Below are the code and all the weights of a small trained network. Each question names an input and a class and asks about switching units off, where a switched-off unit gives its printed mean instead of its output.

import numpy as np


def w(rows, s, z=0):
    codes = np.array(rows[::2]) - 128.0
    scale = np.full(codes.shape[1], s)
    scale[-1] = z or s
    return codes * scale


def norm(h):
    return h / np.sqrt((h * h).mean(-1, keepdims=True) + 1e-5)


def f(y):
    return y / 2 * (1 + np.tanh(0.7978845608 * (y + 0.044715 * y**3)))


def log_softmax(a):
    a = a - a.max(-1, keepdims=True)
    return a - np.log(np.exp(a).sum(-1, keepdims=True))


def net(x, mask):
    res = np.array(x, float).reshape(1, 8) / 4 @ E
    u = 0
    for l in range(3):
        y = f(norm(res) @ A[l][:, :-1].T + A[l][:, -1])
        res = res + np.where(mask[u : u + 6], y, B[l][:, -1]) @ B[l][:, :-1]
        u += 6
    return log_softmax(norm(res)[-1] @ U[:, :-1].T + U[:, -1])


A, B = {}, {}
E = w([
[255,191,207,103,74,195],'x0',
[129,131,126,128,133,130],'x1',
[127,117,130,130,120,132],'x2',
[130,127,128,128,130,131],'x3',
[53,223,150,210,73,200],'x4',
[128,128,128,128,129,126],'x5',
[198,122,7,195,81,130],'x6',
[128,135,123,125,135,129],'x7',
],0.0097)
A[0] = w([
[100,81,188,71,114,160,16],'L0N0',
[188,92,167,147,132,212,40],'L0N1',
[180,154,161,108,65,130,17],'L0N2',
[221,88,43,237,88,120,2],'L0N3',
[66,211,123,147,67,151,60],'L0N4',
[254,176,199,142,118,139,50],'L0N5',
],0.0075,0.005)
B[0] = w([
[133,167,161,138,89,76,126],'L0N0',
[110,139,113,84,97,129,137],'L0N1',
[128,119,118,94,116,149,139],'L0N2',
[172,241,58,150,108,46,242],'L0N3',
[186,41,160,194,221,166,212],'L0N4',
[139,93,122,85,2,188,253],'L0N5',
],0.0093,0.003)
A[1] = w([
[171,119,89,45,153,91,2],'L1N0',
[160,134,10,143,103,177,51],'L1N1',
[198,68,107,62,145,81,49],'L1N2',
[254,90,97,32,153,52,39],'L1N3',
[36,60,79,156,160,112,53],'L1N4',
[47,195,228,19,182,207,62],'L1N5',
],0.007,0.0046)
B[1] = w([
[117,71,155,179,116,130,136],'L1N0',
[163,162,155,117,162,46,197],'L1N1',
[93,140,174,215,178,177,186],'L1N2',
[118,29,179,236,185,185,254],'L1N3',
[142,125,116,73,38,180,227],'L1N4',
[217,151,74,195,98,2,254],'L1N5',
],0.0096,0.0031)
A[2] = w([
[51,70,64,129,106,140,62],'L2N0',
[177,54,139,75,195,135,2],'L2N1',
[52,102,28,117,136,65,27],'L2N2',
[93,136,246,88,129,37,67],'L2N3',
[103,210,146,209,113,187,8],'L2N4',
[198,114,116,75,76,186,91],'L2N5',
],0.012,0.0024)
B[2] = w([
[168,167,206,72,120,169,212],'L2N0',
[69,107,103,175,102,184,185],'L2N1',
[150,189,209,67,108,173,255],'L2N2',
[175,177,8,160,98,72,209],'L2N3',
[85,10,122,142,185,104,215],'L2N4',
[43,168,171,42,192,107,216],'L2N5',
],0.012,0.006)
U = w([
[104,180,194,9,91,191,253],'0',
[162,176,19,142,95,48,63],'1',
[62,6,152,180,144,180,46],'2',
],0.015,0.0013)

Each question gives the input, the list of numbers given to net, and the class t.
The units are the neurons (one row each of A and B). Each row of codes is followed by its name. A weight is (code - 128) times the scale printed after its matrix; where a second scale follows, it is the last column's (A, B and U).
mask holds one flag per neuron, layer by layer. A switched-off neuron (its flag False) gives its mean, the last column of its row in B, instead of its output. The means were averaged over made-up inputs and are rounded, as every weight is.
A unit's drop is (log p(t) with every unit on - log p(t) with that unit switched off) / (log p(t) with every unit on - log p(t) with every unit switched off).
The circuit of an input: a set's keep is (log p(t) with only the set's units on - log p(t) with every unit switched off) / (log p(t) with every unit on - log p(t) with every unit switched off). Starting from the 12 units with the biggest drops (on a tie, the unit counted first), units are removed one at a time, each time the one whose removal leaves the highest keep (on an exact tie, the one counted first), for as long as the keep stays at least 0.8.
units of the circuit, in order: the units of the circuit, biggest drop first
most important unit: the unit with the biggest drop
top k neurons: the k neurons with the biggest drops, biggest first
k most important neurons of layer l: the k neurons of layer l with the biggest drops, biggest first
drop when u is switched off: that unit's drop, to one decimal
input [7,-2,-1,-3,8,0,0,5], class 2: units of the circuit, in order => (L2N4)
input [2,7,2,-6,-3,-4,2,-4], class 2: 2 most important neurons of layer 1 => (L1N3; L1N5)
input [-6,8,4,-1,6,-6,3,-6], class 0: 3 most important neurons of layer 1 => (L1N3; L1N2; L1N4)
input [7,3,8,6,2,-8,-8,7], class 1: units of the circuit, in order => (L1N5; L2N3)
input [3,-1,-7,6,7,-6,-6,-5], class 2: top 3 neurons => (L2N4; L0N4; L1N1)
input [-3,4,-5,7,-4,-4,-4,2], class 1: 2 most important neurons of layer 0 => (L0N4; L0N5)
input [3,6,1,5,-6,-1,-6,5], class 1: top 2 neurons => (L2N3; L1N5)
input [-6,3,-5,-3,6,-4,2,-8], class 0: top 2 neurons => (L2N0; L1N3)
input [-8,1,-6,5,8,-4,-2,-3], class 0: top 3 neurons => (L2N0; L1N3; L2N2)
input [-3,-7,8,-1,8,-3,-6,-2], class 2: top 2 neurons => (L2N4; L0N4)
input [-5,3,-5,0,8,6,-8,-4], class 1: 3 most important neurons of layer 1 => (L1N5; L1N3; L1N2)
input [-3,-7,-5,3,-3,3,2,6], class 0: top 2 neurons => (L0N4; L2N0)
input [-6,-1,-6,0,-5,0,-7,-1], class 1: top 2 neurons => (L2N3; L2N5)
input [0,1,-7,-8,2,6,-1,7], class 2: most important unit => L0N4
input [-4,0,-3,-6,-5,7,-8,4], class 1: drop when L2N3 is switched off => 0.6
input [5,5,4,-4,7,5,-1,-1], class 2: drop when L2N4 is switched off => 0.6
input [-2,-7,7,-4,7,3,-7,1], class 1: drop when L2N3 is switched off => 0.5
input [-8,-6,-2,0,2,0,8,-3], class 0: drop when L2N2 is switched off => 0.8
